(in the rows, 128 means zero)
Each row has a class, written after it.
[145  85  68 105 152 110  91 104 145 138 129 110  80 179 118 142 155 198
 178 139 102 151 133 157 191 101  93 116 141 142 110  94 144 175 142  80
 148  93 163 130 161 135 112 151 118 141 106 166 138]  Sudo
[158 126 103 132 107 109  94  97 135 119 136  95  79 143 122 117 138 221
 153 105  95 142 156 150 165  77  96 126  95 102 108  87 170 168 114 108
 108 110 141 104 152 142 130 144 138 160 109 171 117]  tisu
[149 164 117 109 131 170 143 151 121 101 146 153 140 152 117 137 114 135
 148 133 137 215 169 147 182 124 126 165  52 153 120 104 141 116  94 137
  47 155 180 133 158 110 156  80 147 170 127  79 118]  farof
[161 129 129 111  79 112 158 107 156  99 139 112  96 106 112 159 124 109
 168  67 102 131 185 104 143 169 151 135 112 183 184 126 158  46 119 139
  95 126 103 137 125 154 120  84 128 134  90  91 146]  vetim
[172 120 100 112 115 105 117 129 138 108 124  60  96 149 115 105 141 191
 170  87  94 166 141 130 167  86  77 139 115 131 145 107 149 150 121  90
 135  91  71 116 126 141 128 141 116 165 101 185 125]  vetim
[104  89 151  69 127 102 170 157 115 136 144 113 138  84 143 112 153  73
 164 119 102 113 179  44 145 159 140  79  66 203 163 132 118 117 157 108
 141 137 122 155 131 159  98  84 107 114 115  83 124]  Gos
[123 139 120 104 140 150 230 139  83 124 144 101 139 153 127 140 156 129
 182 100  87 161 122  94 188 147 125 127 118 146 165 136 118 115 139 140
  95 159 139 129 124 150 132 128 142 191  73 130 120]  Rasep
[159 139  85 151  92 133 112 117 123 145 120  92 123 179 111 100 157 198
 164 102 126 168 148 158 183 143 116 142 148  97 120  86 176 174 139  77
  66  68 106 124 143 118 165 153 127 174 130 122 113]  vetim
[162 114  94 146 122 111  99 134 137 123 137 100  96 187 145 136 149 180
 184 128 112 156 178 139 174 127 102 122 131  98 127  85 159 156 143 118
 112  70 154 107 149 126 110 166 126 137 118 155 132]  Gos
[158 116  99 100 107  96 101 139 123 127 128  83 114 160 121 115 116 199
 157 112  68 128 151 140 156  82 102 112 125 162 121  94 117 165 114 110
 147  84 143 150 158 113 113 147 114 140 132 216 145]  Som
[152 130 139  82 102 109 130 153  55 147 133 115 155 149 142 157 112 116
 117  87 103 183 158 101 126 119 128 114 100 165 150 127 140 136 140 118
 112 141 111 160 118 165 122 123 147 141 150  47 100]  farof
[149 106  93 122 125 111 111 132 128 111 125 126 107 162 118 121 164 186
 163 133  95 138 134 126 180 133 106 149 156 113 130  76 141 172 142 122
 132  72 141  95 140 126 121 119 154 150 118 144 145]  sez
[182 156 107 105 110 109 125 172 138 108 140  96 137  57 102 151 160  99
 162 141 146 162 112 125 190 145 123 119  90 150 102 157 142 143 143 144
 116 120 127 191 159 128  99 104 149 169 169 138 136]  Rasep
[150  82  78 115 119 109  98 117 131 104 146 102 105 167 130 106 139 176
 159 131  97 130 122 143 169  72 101 127 103 119 110  81 175 178 130 119
 126  79 127 100 151 127 139 139 130 160 131 205 133]  tisu
[143 167 131 133 100 102 167 165  93 136 146  93 168 111 146 114 128 103
 148 135 158 177 173 146 159 115 121 165 105 146 189 133 144  54 156  94
  76  99 113 172 141 169 150  99 105 184 129  58 102]  Gos
[158 108 110 132 126 104 119 141 160 119 123  71 109 160 100 104 145 186
 167  97 113 133 127 162 171  95  67 134 131 128 107  97 131 146 134 133
 107  97 119  99 155 111 124 150 144 159 107 169 145]  vetim
[153 123 101 142 141 144 173 152  58 129 145  73 148 140 142 119 145 128
 173  53  87 188 153  73 163 140 110 142 108 196 174 117  86  95 153 134
  79 155 113 111 130 176 149  99 128 151 114  97 120]  livi
[152  84  83 129 115 130 119 160 137 124 119  94  38 157 110 131 147 197
 198  88 101 158 120 133 166 104  98 126 125 103 114 100 162 186 143  88
 108  98 128 127 137 131 140 137 147 173  96 142 128]  vetim
[147 120  64 110 114 128 113 108 130 122 125  25  96 201 172 127 144 200
 164 103 107 181 138 130 223 143 103 130 126 136 113  82 163 168 134 111
 132  72 140 153 150 145 122 132 134 173  98 128  75]  Sudo
[138 141 138 113 105 142 128 154 107 105 145  84 105 109 116 137 118 166
 131  85 139 150 172 127 176 117 128 109  83 127 128 169 137  84  97 154
  70 126 160 200 187 144  99 125  94 178 163 139  87]  tisu
[157 135  88 127 104  99 140 117 134 109 150  67  88 171 143 143 186 222
 197  95  82 144 141 131 188 140  93 135 142 114 123 103 130 152 130 129
 120  64 113 107 131 164 115 128 162 155 111 154 115]  Gos
[158 132 133 153 106 124 156 149  78  90 115 104 102 134 113  98 109 116
 149 136  57 180 109  91 179 123 130 146 103 148 193  88 122  83 128 114
  49 150 104 138 142 141 152  97 134 174 126  86 137]  livi
[186 132 123 130  92 130 131 166 109 154 127 120 158 106  98 119  98 101
 160  70 120 149 122 116 153 126 145  75  95 171 154 133 118 131 148 130
  69 120 129 159 132 167 145  83 126 148 137 154 124]  farof
[169 173 116 160 107 131 136 151 102 123 118 121 173 131 142 137 131  77
 159 121 119 185 136 123 135 139 134 160 136 157 128 119 167  75 127 113
  76 127 132 127 129 149 136  98 137 189 127  97  94]  bored
[161 126 104 150 100 108 105 137 113 117 126  86  88 172  89 117 162 191
 142  95 102 146 148 138 211 100 115 132 121 122 113  88 138 196 130 108
 110  71 107 123 115 128 120 128 162 150  97 164 122]  zat
[140  72  78 127 109 119 118 126 112 118 132  96  80 154 127 131 138 200
 180  76  99 153 145 149 173  93 120 154 129 117 139 100 145 135 144  89
 149 114 111 100 119 147 157 151 124 180 114 176 134]  vetim
[181  78 122  83 115 155 114 117  52 156 148 164 117 163 146 136 115  70
 138 105 180 144 183  92 141  92 134  95  62 179 132 158 147 140 147 112
 104 153 107 149 147 148 109 157  85 170 128  93 122]  Rasep
[157 141 141  99 138 130  98 142 128 106 106 155 144  75 119  59 164  94
 109 163 117  77 122 120 137 122 117 103 121 173 126 145 113 101 130 128
  76  95 106 139 145 120  88  80 108 117 202 130 154]  sez
[146 113  95 141  97 121 117 121 141 137 138  69  65 175 113 123 146 160
 174 102 124  95 156 175 164  81 109 140 114 109 113  98 152 192 105  93
 136  62 113 143 139 145 148 132 119 145 138 200 101]  bored
[137 162 125 115  84 128 187 195 111  92 131 103 103 111 102 180 127 137
 147  50 134 158 186 116  99 170 146 143  65 162 128 128 141 107  99 136
 102 124 158 191 147 146 133 102 103 159 162 123  85]  tisu
[147 135  85 125 115  97 130  96 159  99 141  69  65 154 123 148 182 163
 174 130 101 152 110 139 193 104 111 141 117 105  82  90 149 167 136 100
 124 104 145 135 144 130 117 178 146 194 130 173 101]  zufe
[176 134  67 123  80 126 110 118 150 150 135 108  78 189 124 115 159 219
 161 100 131 141 138 166 209 102  82 128 134 113 130 118 145 220 121 117
 117  64 131 130 141 165 149 149 112 143 110 209 111]  sez
[145 162 148 111  85 128 162 192  93 131 132 109 125 114 117 108 126 136
 144 109 119 153 148 136 140 104 124 173 102 171 159 133  94  92 143 145
  41 142 138 150 101 200 105 106 150 179 107 133  97]  Vug
[149 156 147 142 104 117 119 168 112 114 117 144 106 128 113 148 129  89
 179 114 126 171  89 102 151 106 119 136 126 148 128 140 135  98 153 124
  67 103  84 145 128 144 126 120 150 172 138  62 117]  zat
[145 201 147 116  76  93 155 103 189 119 119 110 121 101  74 117 140 160
 192 117  98 134 128 120 167 137 125  88 128 151 145 115 104  74 134 119
  66 121  99 154 162 156 130 127 108 162 143 144 128]  zufe
[145 181 152 129  96  96  87 131  94 128 122 149 174  88 132 135 156  26
 146 157  81 145 155  84 144 119 125 110  93 178 110 115 173 103 157 101
 105 143 135 151 149 146  99  90 120 144 132  80 135]  bored
[196 152 151 143  97 112 146 142  70 137 133  82 128  69 131 153 149 118
 165  34  78 138 160 108 136 112 123 139 131 169 137 143 169  93 129 135
  85 160 116 129 129 163 106 141 150 169 157 129 127]  vetim
[151 118  95 108 101 102 101  99 136 132 125  56  68 168 124 121 186 189
 155  89  85 119 156 129 200 105 101 147 126 134 139  87 129 162 128 101
 128  77 111 116 120 139 109 135 138 142 121 191 108]  Som
[152  91  78 115  82 135 136 119 139 134 131  86  76 160 112  98 140 209
 127  98 114 130 155 145 175  99 115 111 145 131 111 116 157 196 101  93
 108  80 111 133 126 145 170 163 127 151 115 151  98]  zat
[179  83  73 131 121 105 124 110 122 120 144 133  96 182 132 137 148 142
 197 115  96 152 134 117 191 109 105 152 138 134 127  93 153 172 129 116
 106  70 134  94 150 145 131 113 145 155 112 149 146]  Gos
[177 153 102 100  90 117 132 164 110 134 148 103 159 101 111 140 151  81
 152 132 103 131  76  86 174 144 165 135 136 201 123 124 126 126 138 147
  71 102 143 169 148 159 122  64 177 160 183 101 126]  Som
[168 138 136 113 116 105  95 132 101 100 101  87 118 122 128 152 111 134
 135  36  70 154  88  82 159  87 121 114 122 182 178 120  99  32 131 130
 120 170 146 167 123 176  92 111 111 140 119 109 110]  zufe
[134 125 152  96 124 144 187 150 104 144 145 154 108 101 122 132 119 141
 153  46 141 119 198 143 111  94 131 128 128 174 191 157 127  53 141 119
 101 122 135 167 147 129 135 127  76 170 117 118 149]  vetim
[164 112  86 128 132 134 108 121 137 102 124  77  79 182 149 136 149 182
 153  85 121 142 138 152 233  93  82 141 130  86 109 109 138 182 112 153
 146  88 140 107 152 127 126 155 133 150  95 154 113]  Rasep
[154 149  97  94 102 103 120 138 171 138 142 104 102 174 156  89 161 198
 157 177 106 157 131 170 213  80  89 120 120 149 129  94 146 172 134  94
 126  82 112 128 136 132 134 141 133 161  82 183 126]  Som
[149 120 124 107  95  87 179 197 140 129 144 129 161  70 120 130 117  57
 173 114 141 124 155 131 144 127 173 112  96 209 154 134 129  86 144 119
 107  80 103 182 114 164 139 121 112 136 168 123 141]  Gos
[141 116 116 167  78 135 115 180 134  97 129 117 112 100 110 133 150 156
 202  94 142 172 144 122 150 122 126 166  96 163 114 117 179  76 110 136
  94  89  84 124 125 156 157 110 157 194 133 130 106]  sez
[146  78  96 138 119 115 109 152 158 133  95  73  87 175 134  98 140 150
 164  89 115 172 141 142 210 105  74 156 136 135 128  73 170 162 133  87
 129  85 105 124 128 150 141 136 121 151  80 150 132]  vetim
[156 101 104 123 129 143 120 137 113 143 124  62  77 177 124 101 157 181
 189 118  95 112 115 116 170 104  98  84 134 119 104 100 168 207 123  97
 108  65 101 140 134 152 116 168 138 165 133 190 111]  sez
[222 129  95 129 111 145 138 159  92 132 127 123 130  82 150 153 111  96
 170  81 101 150 165 127 111 145 136 136 148 181 135 147 193 129 111 140
  89 143 170 166 156 144 129  95 126 152 157 157 127]  Vug
[192 158 104 127 110 118 168 218  95 116 106 129 129  79 108 119 149  93
 161  93  91 174 159 116 106 115 103 112 100 194 147 142 158 107 142  89
  88 122 155 188 146 115 118  44 111 176 101 146 128]  bored
[143 170 135  96 122 131 155 183  74 113 105 116 109 137 134 126 127 140
 128  59 131 188 198 109 163  94  97 141  67 147 168 139 126 168 118  99
 138 129  92 142 120 134 125  59  94 123  79  81  70]  Sudo
[119  43 137 113 127 139 104 112  69 119 123 111 124 102 138 136 131  87
 145  93 109 130 141  97 158 108 118 106 111 148 132 114 181  42 156 125
  92 169 123 150 137 138 107 122 134 172 126 118 152]  tisu
[116  88  74 132 138 128 111 114 143 120 137  99 111 178 106 131 141 204
 185 144 114 183 125 132 176 135  84 138 139 119  92  91 141 181 133 134
 129 102 118 101 159 109 149 135 162 174 119 157 138]  livi
[168 181 114 134  89  92 117 129 147 131 139 109 129 128  65 119 157  53
 134 208 120 141 141 117 100 111 137 122  81 203 118 140 177  90 150 107
  18 108 109 140 126 165 103 129 153 165 168  99 123]  zat
[174  61 129  84 143 132 130 198  87 101 136  91 129  94 119 129 108 104
 160  94 121 162 162 131 162  68  76 116 104 149 149 134 145 102 133 120
 105 139 129 139 155 141 126  88 125 168 125 123 126]  farof
[144 205 141 139 105 130 133 165 114 113 152  87 151 123 123 155 106 171
 155  75 130 184 159 107 147 144 150 123  58 168 134 120 129 145 100 163
 121 127 117 155 139 123 144 119 142 142 141  91  80]  livi
[128  85 111 120 137 124 105 104  85 117 153  65 114 219 144 120 138 193
 173 103  88 131 167 137 190 103  95 153 116 115 127  73 140 166 135 127
 136 124 119  70 138 127 117 143 150 140  96 143 139]  vetim
[150  77 108 110  86  82 102 127 114 128 136  68 164 138 140 145 138 125
 167  97  89 141 146 138 164 161 116 112 146 189 161 166 149  52 128 152
  90 129 107 174 152 156 115 159 115 117 155 105  99]  Vug
[142 116  80 146 125 126 127 127 115 113 111  59  80 202 107 151 154 162
 185  93 132 135 185 154 183 138 101 128 125  85  99 106 139 160 128 118
 126  80  92 109 130 145 123 111 136 155 141 173 115]  Gos
[203 156 143 131 117 114 203 158  87 110 147 113 126  80 135 133 118  70
 159  73  96 156 129  97 186 122 166 135 133 167 174 129 133  85 145 119
  82 124 111 149 129 168 119  97 139 205  87  94 144]  vetim
[174 127 105 134 138 119 120 148 137 119 130  83  84 168 108 128 157 190
 188 103 103 191 148 155 224 103  84 129 105 111 130  70 140 173 140 105
 111  80 125 133 149 134 127 102 161 178  94 179 143]  farof
[122 113  89 124 106 109 133 121 142 146 147  96 106 180 102 105 146 200
 185 133  84 124 113 152 185  91 115 107 135 154 115 104 134 178 142 105
 105  70 125 134 135 146 150 160 140 163 118 193 136]  zat
[121  83  96 149 140 112 104 110 152 119 111  88 109 147 104 108 133 168
 154 141  94 137 176 154 195 123  94 132 157 109 116  89 165 171 115 111
 130  97 119  83 140 127 134 134 133 143 113 181 129]  livi
[148 130 137 111 139 108 126 209 156  86 105  93 132  57  94 147 144  90
 153 111 107 168 123 141 152  94  98 118  88 157 116 118 169  88 128 114
 113 125 123 143 102 144 118  93 161 170 112 132 111]  farof
[194 198 129 121 109 148 163 157 127 120 116 108 142 112  97  96 152  81
 115 117 121 134 164 132 128  95 145 161 101 172 170  78 155  91 102 112
  51 126 123 121 118 134 164  91 131 136 179  98 115]  bored
[155  90  95 105 103 142 108 181  93 139 144  88 147  89 112 136 108 142
 183  81 145 149 172 137 119 112 146 116 108 193 104 158 145  98 141 144
  84 112 137 188 138 154 115 128 133 191 163 170 109]  Vug
[131 106  98  99 121 124 133  92 128 147 143  98  83 154 147 105 162 215
 185 107 115 130 175 153 215 101  94 133 109 116 111  94 124 191 144 100
 125  97 143 114 161 138 138 171 122 174 105 141 126]  Rasep
[195 141 129 140  98  97 192 144 108  67 122  76 117  91 133 157 124 131
 153  68  49 152 189 120 133 152 143 159 149 157 155 113 147  45 105 180
  79 174 166 110 130 109  83 122 168 160 143 161 128]  zufe
[165 173 123 105 106 125 182 206 130 103 131 114  95 122 109 146 144 137
 180 115  97 174 165 126 157 123 119 119 118 177 128 142 163 136 122 139
  70  97 132 166 134 121 110 119 146 170 137 143 118]  zat
[156 114  94 113 138  94 117 149 138 112 123  59 126 178 109 108 147 174
 191 116  89 154 142 143 214 119 111 123 128 132 156  92 119 144 148 115
 113  85 101 107 131 151 122 121 137 155  92 154 103]  Vug
[166  60  60 114 143 121  98 133 135 129 140  96  82 181  98 117 148 183
 204 134 120 156 157 156 196 100 111 153 126 137 119  89 136 183 137  91
 109  87 137 110 145 157 126 133 136 174 110 199 128]  Vug
[151 123 119 113 134 116 204 118 131 150 115 103 154 121 102 108 165  94
 143  99 106 150 124  97 171 133  90 142 147 161 153 126 137 104 130 131
  64 125 145 121 133 141 123 120 137 176 110 145 123]  Gos
[124  92  96 109 121 126 123 107 150 134 161  88  90 167 119 130 158 221
 165 123 139 153 164 158 219 106 101 143 136 127 104 110 127 178 122 108
 143 103 131 117 139 147 137 173 137 161 106 176 120]  zat
[145 114  59 121 114 124 119 118 130 133 121  99  98 194 115 127 160 169
 164 113 107 166 121 150 209 110  95 133 144 142 104 106 150 184 142 105
 114  80 126 140 140 126 154 135 132 164 132 168 130]  zat
[152 109 102 118 109 124 121 150 147 114 150 120  83 148  86 126 160 202
 186 131 125 147 136 156 199  82  88 114 129 136 116 113 146 157 130  95
 112  87 122 137 157 135 149 142 123 173 101 173 139]  zat
[164  84 115 118  96 132 103 132  92 145 122 125 167 175 110  93 114 107
 157 128 110 142 149 103 219 149 160 109 139 169 130  89 111 118 162 164
  45 129 135 115 147 164 111 123 144 166 135 138 140]  Vug
[147 114  92 116 111 117 102 128 130 136 144  85 109 168 120  97 182 177
 154 124  97 114 134 140 173  99  93 126 138 126 111  89 132 190 139 103
 105  50 152 148 153 120 112 133 132 140 128 173 123]  bored
[133 158 120 105 109 110 105 120 135  98 122  71 124 131 107 178 132  83
 192  92  87 138  90  73 154 126 112 113  94 175 136 117 129  86 143 152
 123 123 104 137 131 169 110  99 131 123 132 110 109]  Sudo
[152 160 108 140 102 119 121 142 169 141 122 111  99 158 104  88 156 183
 148 147 137 132 166 181 189  75 114 126 134  95 112  81 140 166 141 112
 111  68 132 108 152 125 147 136 134 182 124 178 119]  bored
[136 224 109 104  62 129 120 157  88 111 144 116 185 160 144 160 127 127
 150 122 110 182 145  98 124 140 165 106 138 151 139 129 125  74 156 115
 108  72  95 167 107 199 128 126 104 182 138  82  82]  bored
[162 162 137 134 151 182 101 162  57 131 150  92 156 153 200 113 124 110
 163  90 132 139 161 103 151  98 131 101 107 148 105 134 142 130 120 109
 109  99 153 158 162 145 108 132  80 172 146 116  70]  bored
[161 175 138 125 133 146 136 145 143 139 125  99 160 125 124 126 149  99
 137 128 150 194 181 151 166 129 104 129  86 178 138  99 137  50 140 117
  78 161 127 136 136 174 144 123 122 157 148 109 135]  farof
[161 115  82  96 126 118 105 109 122 141 144  90 104 189 117 113 149 161
 160 150 116 163 127 138 204  95  90 120 127 144 124 108 139 198 146  71
 104  86 108 142 130 152 122 152 123 147 111 157 129]  zat
[148  81  56 107 139 114 122 122 152 124 120 130 108 172 123 128 163 168
 183 105 108 134 149 143 198 115 100 117 147 129 101  81 139 178 153 115
 141  67 154  88 133 126 132 130 131 151 111 188 152]  Gos
[149 137 133 129 119 129 136 160 118 113 120 120 150  72 117 121 106  98
 150  98  94 167 138  95 130 149 162 147 107 167 177 138 162  70 128 133
  79 144 150 153 128 106 114  90 132 152 142 118 136]  vetim
[148 119  85 112 109 138 106 155 101 130 135 148 147 171 132 142 130 127
 178  91 138 167 156 104 116 114 111 148  95 187 140 105 136  95 151 141
  96 105 146 121 147 142 151  96 113 134 166  98 142]  Gos
[113 151 131  94 123 167 155 124 165 125 144 153 103  68  98 124 128  91
 152 106 145 120 150 107 158  65 129  94  94 149 117 168 154  81 113 155
  65 132 123 145 167 177 157  94 105 167 137 114 129]  tisu
[134 140 109  92 128 126 170 176 163 102 143  91 167 112 134 135 176  91
 136 114 118 199 135  93 151 160 107 111  84 197 146 137 129  65 135 135
 116 125 134 155 136 161 146 115 111 152 124 100  98]  farof
[125 150 143  97  75 139  98 142  70 112 130 117 137 130 141 162  80 162
 165 102 139 190 188 103 161 162 155 143  99 125 124 114 127 117 146 149
 112 163 122 137 142 107 129 127 142 161 191  66 104]  zat
[162 139 111 138 116 132  84 103 105 133 121  99 108 170 127 120 166 186
 160 100 102 138 160 142 190  93  94 148 149  92 106  66 158 183 122  87
 125  84 136 105 146 131 129 133 131 169 125 157 107]  bored
[121 126 123 115 116 102 118 103 145 117 146  99  71 202 100 134 165 200
 173 119 113 143 139 142 203  65  78 150 115 118 113  73 130 168 123 110
 132  92 126 136 162 138 117 143 134 165  95 157 129]  zufe
[171 179 150 102 121 136  85 182 121 119 122  70 160 129 110 108 126  45
 152 168 102  93 114 100 122  95 125  69  68 165 121  96 153 127 138 117
  79 146 142 131 129 151 100 121 114 114 179 131  97]  bored
[165 120 146  87 109  94 126 102  65  96 132 115 169 196 141 175  70 111
 174  69  62 121 155  87 144 134 109 117 107 189 138 123 135  99  85 197
 103 152 127 106 169 114  95  90 149 110 149  58 126]  Gos
[152 110  88 116 139  97 109  99 169 103 111 108 125 158 132 115 133 193
 177 115 102 147 107 159 229 124  96 125 166 108 119  91 132 153 123 133
 149  64 103 105 151  95 139 146 142 154 114 157 145]  sez
[143 139  89 151 112 148 166 143 119  91 120  57 140 174 131 101 172 100
 123 161 103 188 122  97 180 165 123 153 128 161 163 133 149  43 114 133
  62 128 108 125 143 175 139  99 115 167 129 109  82]  Sudo
[158 213 152 126 139 167 160 169  98 117 111 109 111 165 101 114 130 188
 135 120 120 194 148 146 209  99 127 127  87 139 159  93  96  94 120 109
  73 190 136 135 126 134 146 130 127 172 132 117 124]  zat
[177 102  84 153  97 135  90 119 109 132 129 116  82 209 106 115  97 172
 179 122 127 157 149 160 194  71 118 153 121 129 111  89 149 189 114  89
  88  93 112  91 131 165 155 146 128 173 124 183 120]  zat
[158 118 103 142 145 138 166 133  92 125 154 148  88  87 133 109 104  91
 146  87 107 117 170 135  97  40 157 133  97 172 144 188 147 101 120  98
 102 107 118 145 133 151 134 103  99 186 108 151 148]  vetim
[155  87  76 117 142 139 136 130 135 159 139  70 112 173 101  99 165 180
 171  86 114 132 129 130 156 102  98 113 143 141 140 123 166 173 129  97
 107  82 129 128 162 126 156 158 103 160 146 182 117]  vetim
